Each row has a name. Each piece below is followed by the name of the row it came from, unless a question asks for something else. Each question is about the rows just above it. Places in a row count from 0.

[122 106 110 111 105 102 109 107 134 103 117] -> (135)
[131  83 103 105 109 134 105  82 137  82 114] -> (64)
[113  85  92 116 115 109 110  86 101  91 136] -> (11)
[120  67 119  94 122 105 131  63  92  91 136] -> (83)
[120  65 124  83 124 103 129  64  91  92 125] -> (148)
[111 134 105 103 117 122 108 107 102 106 110] -> (91)
[111  80 108 123 118 110 129  84 112  86 144] -> (55)
[161  60 115  71 115 129 130  65 105  83  94] -> (126)
[117 103 134 107 109 102 105 111 110 106 122] is which row reordered? | (135)
[102 103 105 106 107 108 110 111 117 122 134] is which row reordered? | (91)

[199 179  71 128] -> (22)
[161  65  79 171] -> (95)
[200 143 144 143] -> (115)
[170 178 162  67] -> (117)
[178 128 199 178] -> (96)
Places of [143] in row (115): | 1 3
Put [ 71 128 179 199] back in order: which row is it? | (22)
Every place of [200] in (115): | 0
Every place of [171] in (95): | 3
Put [128  71 179 199] back in order: which row is it? | (22)
Every place of [199] in (96): | 2
At which places does (96) hold [178]? | 0 3

[124  92 115  98 143 138 134 154 159] = (65)
[ 92 155 137 159 159 142 155 155 138] = (41)
[ 92  98 124 143 159 115 134 155 138] = (67)
[ 97 142 173  62 142 142 156 107  89] = (8)
Places of [155] in row (41): | 1 6 7
[154 159 124  92 115  98 143 138 134] is which row reordered? | (65)
Places of [138] in row (41): | 8
Every place of [142] in (8): | 1 4 5
Put [173  62 142 142 156 107  89  97 142] back in order: which row is it? | (8)
Which row holds these entries in another order? [134 159 124  98 155 115  92 138 143] | (67)
At which places does (67) hold [134]? | 6

[112 144 109 138 112 107 134 146 104 106 104 147 112 147 140]  (28)
[141 114 108 129  97 113  96 154 110 119 123 125 154 135 129]  (131)
[ 97 108 125 129 119 123 113 154 141 114 141 126 135 110 129]  (159)
[141 112 112 106 121 130 138 131 124 121 141 109 142 118 111]  (50)
[125 141 110 129  97 141  97  97 124 129 129 119 125  97 129]  (6)
[123 126 119 120 138 107 125 127 134  95 122 115 137 110 109]  (45)
[ 96  97 108 110 113 114 119 123 125 129 129 135 141 154 154] is which row reordered? | (131)
Put [121 141 109 142 118 111 141 112 112 106 121 130 138 131 124] back in order: which row is it? | (50)
Every place of [135] in (131): | 13
At which places does (6) hold [97]? | 4 6 7 13
Which row holds these entries in another order? [104 104 106 107 109 112 112 112 134 138 140 144 146 147 147] | (28)

[195  61 148 175 132 186  93 181  96 148 163 166  78 167  95 144 173 148
 102  70  53 112 124 117  95 115  58 168 119 148  88 162 192 109  91  80]  (25)
[ 72 190  74 187 119 107 100 154  57 152 160  69  83 169 173 165  82 145
  72 134 139 114 175  60  56 103 130 180 191 180 169  74 102  81  97 184]  (109)
[135 176 132 120 186  74 189 192 115 181  76 180  56 141 102  79 132 126
 139 139 100  74 102  89  64 153 123 137 112 190 186  96 145  99  80 199]  (158)
[113 182 126 152 102  74  75 198  58  57 159  97 199  73 161 194  93 160
  86  84 194 116 165 182  98 188  86 165 195 127 144 141 119 139  82 111]  (89)
[ 91  81 108 127 125 102 112  64 110 191 168 163 159  89  61 129 167 114
 202  70 138 120 150 187  68 100 112  58 144  56 135 164  78  73 133 134]  (114)
[128  92 200 119 105  95  75 202 140 120 169 123 165 152 170 187 131 168
  74 150 196 165 124 149  80  86 131  69 195  89  88 176 167 144 151  60]  (174)
[116 194  57  58  74 199 165 102 160  86 196 165 182 139 152 194  73  84
 182 144 127  98  86 141 113  75 111  82 126 119 161 198 159  93 188  97]  (19)
[194 140  85 119  55 136 136  87 105 177  73  91 103  64 146 141 192  95
  57  77 149 157 106 182  85  99 153 144  71 114 131 168 138  69  60  80]  (72)
Every place of [148] in (25): | 2 9 17 29
Put [ 82 111 113 182 126 152 102  74  75 198  58  57 159  97 199  73 161 194
  93 160  86  84 194 116 165 182  98 188  86 165 195 127 144 141 119 139] back in order: which row is it? | (89)

[ 88 130 134 123 144 115 123  94 139 126 130  66 134 114 131 160 154 108
 133 148 127 122] : (59)
[134 127  88 139 108 131 115 131 114 123 134 160 126 154  94 123 148 144
 130  66 133 122] : (4)
[134 127 116 139 108 131 115 131 114 123 134 160 126 154 115 167 133 129
 112 135 132 170] : (58)
Places of [88] in row (59): | 0
Put [108 115 127 144 114 154  66 131 126  94 133 130 134  88 139 148 134 160
 131 123 123 122] back in order: which row is it? | (4)

[132 128 125 126 123 126 132 123 129 127] = (125)
[102 165 169 162 103 112  90 126 106 127] = (110)
[132 128 125 126 123 126 132 123 127 127] = (113)
[132 126 129 123 127 128 123 131 123 125] = (81)
Put [132 123 132 123 127 125 126 126 127 128] back in order: which row is it? | (113)
Places of [128] in row (81): | 5

[125 133 132 127 193 142 142 122 177 132 144 145 130  90 173 140  98 125
 102 186 115 144 101 118 125 119 135 125 125 132 131 131 122 100  90 160
 129 135 122 104 125  86 124 108 127] = (44)
[144 143  98 102 145 126 130 145 160 125 135 144  86 122 132 146 115 131
 118 142 193 110 177 125 133 104 126 125 131 119 108 126 124 140 127  90
 135 149 132 186 129  90 122 144 173] = (92)
[125 188 120 142 159 125 117 124 123 132 142 130 130 131 133 134 123 125
 124 116 126 144 153 156 125 119  97 186 145 132  93 131 122 142 117  86
 129 125 137  95 128 164 119 148 172] = (128)
[146 133 132 127 193 142 143 122 177 132 144 145 130  90 173 140  98 125
 102 186 115 144 126 118 110 119 135 125 145 126 131 131 122 144  90 160
 129 135 149 104 125  86 124 108 127] = (118)
Which row holds these entries in another order? [ 86  90  90  98 102 104 108 110 115 118 119 122 122 124 125 125 125 126
 126 126 127 129 130 131 131 132 132 133 135 135 140 142 143 144 144 144
 145 145 146 149 160 173 177 186 193] | (92)
Every place of [125] in (44): | 0 17 24 27 28 40
Every place of [145] in (44): | 11
At which places does (128) hold [125]? | 0 5 17 24 37
Put [128 126 142 153 125 120  86 145 132 119 142 186 123 117 129 132  97 134
 117 131 124 131 122 123 119  95 148 125 124 142 130  93 133 144 125 130
 188 137 125 172 159 164 116 125 156] back in order: which row is it? | (128)
Which row holds these entries in another order? [127  90 135 149 132 186 129  90 122 144 173 144 143  98 102 145 126 130
 145 160 125 135 144  86 122 132 146 115 131 118 142 193 110 177 125 133
 104 126 125 131 119 108 126 124 140] | (92)
Put [127 108 124  86 125 104 149 135 129 160  90 144 122 131 131 126 145 125
 135 119 110 118 126 144 115 186 102 125  98 140 173  90 130 145 144 132
 177 122 143 142 193 127 132 133 146] back in order: which row is it? | (118)

[ 90  90  90  89  90 137 185 111] -> (88)
[156 141 154 141  80 155 181 155] -> (49)
[153 177 141 134  94 155 125 169] -> (57)
[141 141  80 156 155 181 155 155] -> (31)
[ 90 185 137  90 137 112  90 137] -> (29)
[146 167 184 124 126  98 122 126] -> (97)
Every place of [155] in (31): | 4 6 7
[126 122  98 126 124 184 167 146] is which row reordered? | (97)
Every place of [90] in (29): | 0 3 6
Which row holds these entries in another order? [137  90 112 137  90 137 185  90] | (29)
[ 98 122 124 126 126 146 167 184] is which row reordered? | (97)
Every place of [137] in (29): | 2 4 7
[155 155 181 155 156  80 141 141] is which row reordered? | (31)

[ 84 161 147 141 139 129 135 108 129 135 128 118 153 170 154 177 169 142
 150 114] : (108)
[ 97  65 183 121 115  64  75  57  88 162  58 104  87  70 106 184 112  97
  83  81] : (166)
[153 146 112 146 152 144 117 127 114 119 117 153  92 146 126 160 145 167
 153  85] : (62)
[169 153 135 161 128 153 170 108 139 129  84 177 129 147 135 114 150 118
 142 141] : (184)
[149 162 121  84 158 148 108  99 164  84 117 159 179 127 134 101 127  84
 121 159] : (155)
[146 167 146 153 119 145 160 144 113 117 127 152  92 117 153 146 126  85
 153 114] : (38)
[146 153 117  92 146 145 114 153 152 160 113 144 167 117 126 153 126  85
 119 146] : (188)
[107 106 125 133 115 111 118 141 109 108 137 107 103 123 118 137 120 110
 123 110] : (105)
[128 122 128 142 118 123 139 123 120 114 117 130 112 132 128 125 129 115
 129 123] : (46)
Which row holds these entries in another order? [114 150 142 169 177 154 170 153 118 128 135 129 108 135 129 139 141 147
 161  84] | (108)
[141 169 153 135 161 128 153 170 108 139 129  84 177 129 147 135 114 150
 118 142] is which row reordered? | (184)
Places of [153] in row (188): | 1 7 15
At which places does (155) hold [159]? | 11 19
Places of [84] in row (155): | 3 9 17
Put [126 153 126  85 119 146 146 153 117  92 146 145 114 153 152 160 113 144
 167 117] back in order: which row is it? | (188)
Put [ 85  92 113 114 117 117 119 126 127 144 145 146 146 146 152 153 153 153
 160 167] back in order: which row is it? | (38)

[124 124 140 120 162 100 145 124] = (27)
[119 164 165 122 104 164 130 102] = (34)
[119 164 100 122 104 186 130 102] = (93)
[119 164 100 122 104 186 130 109] = (112)
Places of [124] in row (27): | 0 1 7
At which places does (34) hold [164]? | 1 5

[141 142 142 142] -> (77)
[ 78  95 124 119] -> (9)
[124 120  95  78] -> (7)
[150  95 124 119] -> (107)
Every place of [120] in (7): | 1
Which row holds these entries in another order? [ 95 124  78 119] | (9)
Every place of [141] in (77): | 0
Put [124 119  78  95] back in order: which row is it? | (9)
[ 78  95 119 124] is which row reordered? | (9)
Every place of [142] in (77): | 1 2 3
Put [119 124  95  78] back in order: which row is it? | (9)

[103 129 121 127  93 146 105  67 162 100 141 130 118 159 156 102 177 125
 115 148 136 143 142 119 147 109 155  91 131 161  93 144 123 101 118  82
 110] : (90)
[100 121 141 115 142 118 177 155 136 118 125 125  99 146 103 118 143 129
  93  67 125 156  91  82 110 127  93 147 159 144 147 162 147 147 101 148
 161] : (87)
[108 130 127 125 132 130 138 140 139 125 124 135 140 137 112 125 109 128
 126 126 129 126 130 114 121 124 128 133 129 127 119 141 132 126 128 128
 122] : (63)
[147 177 146 121 143  82 118 159 129 142 103 118 125 162 161 115 147 147
  93  91 125  93 127 110 144 147 125 136 101 100  67 100 118 141 156 148
 155] : (106)
[111 129 128 126 136 130 139 142 137 127 124 133 140 134 111 126 108 130
 127 127 128 126 129 116 120 124 127 133 130 125 121 140 132 127 128 132
 126] : (103)
[159 141 147  67 100 123 144  91 129 131 106 162 136 156 130  82 146 103
 161 131  93 121 147 101 125 118 105 142 143 155 118 101 127 177 102 109
 115] : (134)
Put [ 67  82  91  93  93 100 101 102 103 105 109 110 115 118 118 119 121 123
 125 127 129 130 131 136 141 142 143 144 146 147 148 155 156 159 161 162
 177] back in order: which row is it? | (90)
Put [136 144  82  91  93 100  67 129 103 177 141 159 101 119 147 155 130 127
 118 146 125 105 161 162 102 148 131 143 109 123 118 110  93 156 142 121
 115] back in order: which row is it? | (90)
At which places does (106) hold [147]? | 0 16 17 25
Which row holds these entries in another order? [148 118 100 131 147 141 130 119  67 102 125 110  91 177  93 123 118 143
 155 105  93 121  82 146 109 144 101 162 156 159 161 103 129 127 115 136
 142] | (90)
At which places does (134) hold [105]? | 26
At which places does (106) hold [118]? | 6 11 32
Put [ 67  82  91  93  93 100 100 101 103 110 115 118 118 118 121 125 125 125
 127 129 136 141 142 143 144 146 147 147 147 147 148 155 156 159 161 162
 177] back in order: which row is it? | (106)

